Here is a tiny trained network, its code and every weight. The questions are about switching its units off for an input and a class, where a switched-off unit gives its printed mean instead of its output.

import numpy as np


def w(rows, s, z=0):
    codes = np.array(rows[::2]) - 128.0
    scale = np.full(codes.shape[1], s)
    scale[-1] = z or s
    return codes * scale


def norm(h):
    return h / np.sqrt((h * h).mean(-1, keepdims=True) + 1e-5)


def f(y):
    return np.maximum(y, 0)


def log_softmax(a):
    a = a - a.max(-1, keepdims=True)
    return a - np.log(np.exp(a).sum(-1, keepdims=True))


def net(x, mask):
    res = np.array(x, float).reshape(1, 3) / 4 @ E
    u = 0
    for l in range(4):
        y = f(norm(res) @ A[l][:, :-1].T + A[l][:, -1])
        res = res + np.where(mask[u : u + 7], y, B[l][:, -1]) @ B[l][:, :-1]
        u += 7
    return log_softmax(norm(res)[-1] @ U[:, :-1].T + U[:, -1])


A, B = {}, {}
E = w([
[24,142,24,80,54,87,106,198,7,93,252],'x0',
[254,199,244,90,96,138,201,81,106,150,220],'x1',
[175,108,124,13,109,191,28,178,112,99,95],'x2',
],0.0095)
A[0] = w([
[149,76,131,191,144,151,132,133,143,103,46,231],'L0N1',
[192,98,39,144,143,154,131,68,124,144,150,12],'L0N2',
[130,107,9,175,124,140,122,150,1,81,148,185],'L0N3',
[119,124,192,88,158,84,200,76,84,173,159,62],'L0N4',
[132,118,194,73,115,154,109,144,141,112,152,27],'L0N5',
[153,111,231,103,126,130,155,130,42,134,140,105],'L0N6',
[137,142,104,115,123,134,138,120,152,135,143,6],'L0N7',
],0.0063,0.0027)
B[0] = w([
[54,177,148,65,105,91,73,80,195,158,230,217],'L0N1',
[106,186,155,212,88,121,114,145,114,93,86,128],'L0N2',
[75,159,193,38,161,88,115,72,226,222,114,254],'L0N3',
[202,156,89,126,120,84,78,152,146,157,147,186],'L0N4',
[178,159,114,255,121,54,85,131,91,164,144,161],'L0N5',
[182,107,77,134,109,131,137,109,198,153,198,194],'L0N6',
[155,118,160,120,43,124,157,161,87,123,48,128],'L0N7',
],0.007)
A[1] = w([
[143,99,170,143,167,151,145,110,132,133,8,86],'L1N1',
[163,102,90,103,117,182,100,156,150,107,113,161],'L1N2',
[86,132,101,225,155,105,243,121,91,108,118,33],'L1N3',
[125,97,125,156,141,133,170,93,147,164,131,12],'L1N4',
[76,39,70,189,152,132,114,164,125,115,35,97],'L1N5',
[141,138,92,146,135,116,79,108,193,150,159,97],'L1N6',
[167,112,138,76,130,201,65,163,64,82,80,8],'L1N7',
],0.014,0.0018)
B[1] = w([
[60,126,151,92,136,162,120,151,210,113,160,170],'L1N1',
[135,136,168,157,107,47,132,97,120,154,117,170],'L1N2',
[162,65,226,128,99,55,78,82,44,143,92,166],'L1N3',
[139,107,175,100,124,124,92,129,84,140,110,172],'L1N4',
[251,174,58,156,115,166,127,89,90,90,169,183],'L1N5',
[121,144,88,135,116,94,113,186,149,135,76,254],'L1N6',
[133,65,223,185,131,63,138,63,16,150,101,172],'L1N7',
],0.013,0.011)
A[2] = w([
[146,115,93,183,78,111,148,230,106,60,95,146],'L2N1',
[126,109,152,158,188,197,164,119,222,128,90,133],'L2N2',
[167,144,126,146,137,169,171,125,112,117,184,3],'L2N3',
[31,117,101,114,114,163,162,143,76,94,206,60],'L2N4',
[100,106,5,184,157,159,72,103,128,90,91,47],'L2N5',
[226,162,123,129,127,184,181,120,110,89,189,117],'L2N6',
[125,148,107,117,146,111,119,125,150,141,67,184],'L2N7',
],0.015,0.0022)
B[2] = w([
[89,151,118,80,172,211,118,145,101,195,82,160],'L2N1',
[21,111,38,54,99,130,41,161,179,1,142,212],'L2N2',
[213,120,157,114,127,204,91,135,112,114,98,156],'L2N3',
[32,23,148,63,125,150,62,149,218,19,129,193],'L2N4',
[208,151,135,178,123,195,192,93,32,61,212,243],'L2N5',
[131,170,40,240,127,191,220,31,100,121,107,212],'L2N6',
[94,129,163,185,196,236,162,119,114,164,150,253],'L2N7',
],0.0098,0.007)
A[3] = w([
[74,129,107,122,134,91,116,150,30,105,200,22],'L3N1',
[114,131,130,104,169,193,196,217,105,193,123,1],'L3N2',
[254,197,75,165,95,157,223,105,145,76,154,28],'L3N3',
[113,147,106,134,130,226,183,124,48,164,97,235],'L3N4',
[165,92,164,120,112,75,125,131,83,189,48,197],'L3N5',
[45,65,101,36,69,103,150,183,142,54,177,115],'L3N6',
[125,78,157,186,147,94,53,148,72,103,93,13],'L3N7',
],0.013,0.0013)
B[3] = w([
[149,111,203,161,146,176,64,101,227,96,56,189],'L3N1',
[97,120,95,75,111,61,173,159,97,152,137,147],'L3N2',
[146,123,79,144,146,225,91,150,22,67,153,254],'L3N3',
[162,179,70,99,130,122,184,142,140,156,182,193],'L3N4',
[85,115,115,115,124,50,138,95,84,152,108,207],'L3N5',
[75,174,151,139,160,168,94,148,251,114,110,220],'L3N6',
[159,144,140,104,80,116,176,136,85,133,159,187],'L3N7',
],0.013,0.015)
U = w([
[219,170,50,152,156,254,112,56,14,60,168,170],'0',
[59,144,167,98,163,178,38,84,245,79,95,223],'1',
[155,100,195,127,106,36,104,10,27,154,78,212],'2',
[103,157,47,63,167,108,196,153,113,206,132,82],'3',
[194,15,97,143,141,124,193,149,150,107,82,5],'4',
],0.0097,0.0028)

Each question gives the input, the list of numbers given to net, and the class t.
The units are the neurons (one row each of A and B). Each row of codes is followed by its name. A weight is (code - 128) times the scale printed after its matrix; where a second scale follows, it is the last column's (A, B and U).
mask holds one flag per neuron, layer by layer. A switched-off neuron (its flag False) gives its mean, the last column of its row in B, instead of its output. The means were averaged over made-up inputs and are rounded, as every weight is.
A unit's drop is (log p(t) with every unit on - log p(t) with that unit switched off) / (log p(t) with every unit on - log p(t) with every unit switched off).
The circuit of an input: a set's keep is (log p(t) with only the set's units on - log p(t) with every unit switched off) / (log p(t) with every unit on - log p(t) with every unit switched off). Starting from the 12 units with the biggest drops (on a tie, the unit counted first), units are removed one at a time, each time the one whose removal leaves the highest keep (on an exact tie, the one counted first), for as long as the keep stays at least 0.8.
units of the circuit, in order: the units of the circuit, biggest drop first
most important unit: the unit with the biggest drop
top k neurons: the k neurons with the biggest drops, biggest first
top k neurons in layer l: the k neurons of layer l with the biggest drops, biggest first
drop when u is switched off: that unit's drop, to one decimal
input [-4,-5,7], class 2: units of the circuit, in order : L1N7
input [0,-3,3], class 3: top 2 neurons : L0N1, L2N7
input [-7,5,0], class 1: top 2 neurons : L1N5, L2N2
input [-3,0,-3], class 3: top 2 neurons : L0N1, L1N6
input [7,-5,7], class 1: top 2 neurons : L0N3, L1N3
input [6,-3,-7], class 2: top 2 neurons in layer 1 : L1N3, L1N1
input [-4,-4,2], class 0: top 3 neurons : L0N3, L2N5, L1N5
input [-7,-7,-7], class 0: top 3 neurons : L1N5, L0N3, L2N5
input [-3,-1,-5], class 2: top 2 neurons : L0N3, L1N3
input [-7,1,8], class 2: top 2 neurons : L1N7, L0N3
input [7,-5,8], class 2: top 2 neurons : L1N7, L0N1
input [3,-3,3], class 3: top 3 neurons : L0N3, L2N7, L0N1
input [-6,-7,0], class 0: top 3 neurons : L1N5, L2N5, L0N3
input [-3,-8,5], class 0: units of the circuit, in order : L1N5
input [-5,-2,6], class 2: top 2 neurons in layer 1 : L1N7, L1N2
input [-4,3,4], class 1: top 2 neurons in layer 1 : L1N5, L1N3
input [3,0,-1], class 3: drop when L2N2 is switched off : 0.3
input [-2,-3,-3], class 3: drop when L3N2 is switched off : 0.1
input [-1,-2,-1], class 3: drop when L0N1 is switched off : 1.0
input [-1,3,3], class 3: most important unit : L2N1
